Here is a tiny trained network, its code and every weight. The questions are about switching its units off for an input and a target symbol, where a switched-off unit gives its printed mean instead of its output.

import numpy as np


def w(rows, s, z=0):
    codes = np.array(rows[::2]) - 128.0
    scale = np.full(codes.shape[1], s)
    scale[-1] = z or s
    return codes * scale


def f(y):
    return np.maximum(y, 0)


def softmax(a):
    e = np.exp(a - a.max(-1, keepdims=True))
    return e / e.sum(-1, keepdims=True)


def log_softmax(a):
    a = a - a.max(-1, keepdims=True)
    return a - np.log(np.exp(a).sum(-1, keepdims=True))


def net(x, mask):
    ids = ['αγδελτω'.index(c) for c in x.split()]
    T = len(ids)
    res = E[ids] + P[:T]
    u = 0
    for l in range(3):
        q, k, v = (res @ M[l].T for M in (Q, K, V))
        z = softmax(np.where(np.tri(T) > 0, q @ k.T / 4**0.5, -1e9)) @ v
        res = res + np.where(mask[u], z, O[l][:, -1]) @ O[l][:, :-1]
        u += 1
        y = f(res @ A[l][:, :-1].T + A[l][:, -1])
        res = res + np.where(mask[u : u + 4], y, B[l][:, -1]) @ B[l][:, :-1]
        u += 4
    return log_softmax(res[-1] @ U[:, :-1].T + U[:, -1])


Q, K, V, O, A, B = {}, {}, {}, {}, {}, {}
E = w([
[181,158,65,183,184,51,150],'α',
[143,119,254,225,145,132,74],'γ',
[152,31,172,188,144,52,148],'δ',
[49,50,78,143,130,146,125],'ε',
[138,42,155,118,126,162,177],'λ',
[160,86,202,127,200,188,40],'τ',
[146,196,221,155,99,117,108],'ω',
],0.021)
P = w([
[15,138,224,119,242,168,255],'0',
[81,72,203,190,184,101,181],'1',
[104,77,227,170,167,96,197],'2',
[132,81,191,135,180,65,201],'3',
[127,83,150,125,156,85,193],'4',
[133,80,151,100,141,93,183],'5',
[130,63,160,82,115,125,161],'6',
[140,78,131,62,123,129,152],'7',
[183,90,126,58,132,104,148],'8',
[201,78,128,39,105,132,138],'9',
[186,51,120,38,79,188,112],'10',
[180,110,113,109,118,108,108],'11',
],0.0071)
Q[0] = w([
[169,102,149,146,139,124,168],'0.h1',
[103,143,160,158,138,157,204],'0.h1',
[184,254,115,111,73,150,37],'0.h1',
[137,87,117,150,131,168,135],'0.h1',
],0.0099)
K[0] = w([
[109,128,80,125,103,134,115],'0.h1',
[167,228,158,118,78,109,105],'0.h1',
[76,132,141,254,209,135,179],'0.h1',
[181,97,107,113,87,157,148],'0.h1',
],0.0089)
V[0] = w([
[163,117,102,99,176,169,138],'0.h1',
[93,148,152,223,195,82,116],'0.h1',
[143,242,170,71,118,197,94],'0.h1',
[205,160,178,117,97,179,255],'0.h1',
],0.0073)
O[0] = w([
[95,126,160,145,111,221,213,129],'0.h1',
[160,115,254,98,112,105,83,233],'0.h1',
[77,43,128,91,119,232,137,3],'0.h1',
[183,76,153,15,141,162,154,146],'0.h1',
],0.0087,0.006)
A[0] = w([
[141,247,205,173,169,163,81,159],'0.n1',
[134,21,141,171,153,182,253,142],'0.n2',
[118,93,137,229,198,61,95,253],'0.n3',
[161,188,152,43,172,125,179,75],'0.n4',
],0.0064,0.0016)
B[0] = w([
[161,138,174,103,178,116,58,239],'0.n1',
[71,124,66,151,207,45,76,200],'0.n2',
[96,101,123,9,45,176,170,253],'0.n3',
[61,175,187,105,2,156,100,155],'0.n4',
],0.0095,0.011)
Q[1] = w([
[202,147,141,201,93,58,67],'1.h1',
[237,181,177,77,102,237,1],'1.h1',
[233,29,186,161,43,154,239],'1.h1',
[22,61,167,101,128,90,5],'1.h1',
],0.005)
K[1] = w([
[101,170,205,21,120,235,222],'1.h1',
[130,114,165,141,113,178,155],'1.h1',
[183,109,153,151,171,76,208],'1.h1',
[255,232,155,166,98,182,88],'1.h1',
],0.0052)
V[1] = w([
[171,53,146,138,144,80,124],'1.h1',
[197,116,155,150,109,68,125],'1.h1',
[174,2,64,88,50,56,226],'1.h1',
[99,137,147,94,133,43,92],'1.h1',
],0.0075)
O[1] = w([
[148,120,160,236,88,141,61,181],'1.h1',
[99,181,63,38,129,199,70,188],'1.h1',
[44,205,138,224,118,135,2,6],'1.h1',
[75,93,119,217,225,125,89,233],'1.h1',
],0.0067,0.016)
A[1] = w([
[215,252,77,139,34,46,70,179],'1.n1',
[174,101,113,180,39,173,148,84],'1.n2',
[122,73,124,29,57,138,24,121],'1.n3',
[98,88,135,32,254,234,33,253],'1.n4',
],0.0054,0.0044)
B[1] = w([
[138,4,138,91,139,162,210,142],'1.n1',
[1,150,171,213,85,183,130,128],'1.n2',
[165,155,88,136,39,200,163,186],'1.n3',
[155,175,168,101,109,53,142,253],'1.n4',
],0.0081,0.021)
Q[2] = w([
[79,111,2,183,88,68,135],'2.h1',
[108,140,154,109,138,178,142],'2.h1',
[230,165,110,145,120,155,132],'2.h1',
[114,163,141,151,84,162,120],'2.h1',
],0.0089)
K[2] = w([
[253,50,2,152,85,171,39],'2.h1',
[160,110,217,137,32,65,167],'2.h1',
[63,62,182,170,108,182,170],'2.h1',
[87,39,185,195,92,68,127],'2.h1',
],0.0048)
V[2] = w([
[173,177,128,212,49,141,76],'2.h1',
[71,74,121,97,98,122,182],'2.h1',
[138,253,91,118,68,169,174],'2.h1',
[55,198,88,134,100,94,154],'2.h1',
],0.0076)
O[2] = w([
[255,112,177,62,12,147,142,2],'2.h1',
[47,247,89,3,109,141,148,158],'2.h1',
[94,44,199,173,215,240,125,10],'2.h1',
[146,135,67,42,167,173,90,32],'2.h1',
],0.008,0.014)
A[2] = w([
[253,147,163,82,142,255,99,86],'2.n1',
[156,167,178,87,226,190,153,9],'2.n2',
[161,140,109,195,99,83,161,73],'2.n3',
[48,167,115,35,42,160,136,15],'2.n4',
],0.0082,0.0012)
B[2] = w([
[88,61,29,228,126,82,117,229],'2.n1',
[21,110,189,165,65,220,103,205],'2.n2',
[113,73,159,180,164,254,121,231],'2.n3',
[176,141,14,168,125,178,159,255],'2.n4',
],0.0088,0.0092)
U = w([
[232,115,132,159,149,157,254,151],'α',
[65,127,165,46,126,183,207,135],'γ',
[230,45,54,5,191,77,241,196],'δ',
[184,60,79,146,77,89,170,3],'ε',
[61,48,115,234,187,188,174,45],'λ',
[142,189,102,199,234,68,68,98],'τ',
[102,116,47,137,73,215,206,187],'ω',
],0.0047,0.0037)

Each question gives the input, a string of symbols that net reads in full, and the target symbol t.
The units are the heads (4 rows each of Q, K, V and O) and the neurons (one row each of A and B). Each row of codes is followed by its name. A weight is (code - 128) times the scale printed after its matrix; where a second scale follows, it is the last column's (O, A, B and U).
mask holds one flag per unit, layer by layer, with each layer's heads first. A switched-off unit (its flag False) gives its mean, the last column of its rows in O or B, instead of its output. The means were averaged over made-up inputs and are rounded, as every weight is.
A unit's drop is (log p(t) with every unit on - log p(t) with that unit switched off) / (log p(t) with every unit on - log p(t) with every unit switched off).
The circuit of an input: a set's keep is (log p(t) with only the set's units on - log p(t) with every unit switched off) / (log p(t) with every unit on - log p(t) with every unit switched off). Starting from the 12 units with the biggest drops (on a tie, the unit counted first), units are removed one at a time, each time the one whose removal leaves the highest keep (on an exact tie, the one counted first), for as long as the keep stays at least 0.8.
circuit, biggest first: the units of the circuit, biggest drop first
unit that matters most: the unit with the biggest drop
k most important neurons: the k neurons with the biggest drops, biggest first
k most important neurons of layer l: the k neurons of layer l with the biggest drops, biggest first
input λ τ τ γ δ ε γ ω ε α τ, target δ: 2 most important neurons of layer 0 : [0.n2; 0.n3]
input ε ω γ ω ε ε α λ δ ε, target τ: circuit, biggest first : [0.h1; 0.n3; 1.h1; 1.n3]
input λ ε γ λ γ δ τ ε α γ γ, target δ: circuit, biggest first : [0.n2; 1.h1; 0.n1; 2.h1]
input τ γ ε ω τ ω λ ε λ δ, target τ: circuit, biggest first : [0.h1; 1.h1; 2.h1; 0.n4]
input α γ δ δ ε ω, target λ: 3 most important neurons : [2.n1; 1.n3; 0.n2]
input λ γ τ α δ τ γ τ α ε δ, target ω: 4 most important neurons : [0.n3; 1.n4; 0.n1; 1.n1]
input τ τ λ, target λ: circuit, biggest first : [2.n3; 2.h1; 0.n1; 1.n4]
input λ ε γ γ γ, target δ: 3 most important neurons : [0.n2; 0.n1; 0.n3]
input ε δ ω τ τ ε α λ ω ω, target ω: 3 most important neurons of layer 0 : [0.n2; 0.n1; 0.n3]
input ε τ λ τ τ δ, target λ: 2 most important neurons : [0.n1; 2.n3]
input α α τ, target λ: 3 most important neurons : [2.n1; 2.n2; 0.n2]
input α ω λ ω α τ τ ε δ τ ε τ, target λ: circuit, biggest first : [2.h1; 2.n1]
input δ α δ ε ω, target ε: 3 most important neurons : [2.n1; 0.n2; 0.n3]
input ω τ δ ε τ λ ε ω τ τ δ α, target λ: circuit, biggest first : [1.n1; 1.h1; 2.n3; 2.h1]
input α τ γ, target λ: 2 most important neurons of layer 2 : [2.n1; 2.n2]
input λ λ α δ, target τ: circuit, biggest first : [1.h1]
input ε δ δ δ δ γ ω α, target ε: circuit, biggest first : [1.h1; 2.h1]
input τ α τ δ ε γ α γ τ ω, target τ: circuit, biggest first : [0.n3]
input λ ε τ α ε α ε τ δ τ, target δ: circuit, biggest first : [0.n2; 1.h1; 2.h1; 0.n1]
input ω τ ε γ γ δ τ ω λ τ δ ε, target λ: circuit, biggest first : [0.n3; 2.h1; 0.h1; 2.n3]
input ε ε λ, target τ: circuit, biggest first : [1.h1; 0.n2]
input ε ω γ ε τ, target ω: 3 most important neurons : [0.n3; 2.n2; 0.n2]
input δ τ λ, target λ: unit that matters most : 0.n1
input ω λ τ τ ω ε τ γ λ α τ, target γ: 2 most important neurons : [0.n4; 0.n3]
input ε ε γ τ γ λ γ, target ω: 3 most important neurons of layer 2 : [2.n2; 2.n4; 2.n1]
input ω τ ε λ λ ε δ ε γ ω, target γ: 2 most important neurons of layer 0 : [0.n4; 0.n2]
input ε δ τ τ ω τ τ ε α δ ω ε, target δ: unit that matters most : 1.h1
input ε τ τ τ ω α τ, target ω: 2 most important neurons of layer 2 : [2.n2; 2.n1]
input ω γ ε τ ω λ τ, target γ: 2 most important neurons : [0.n4; 2.n2]
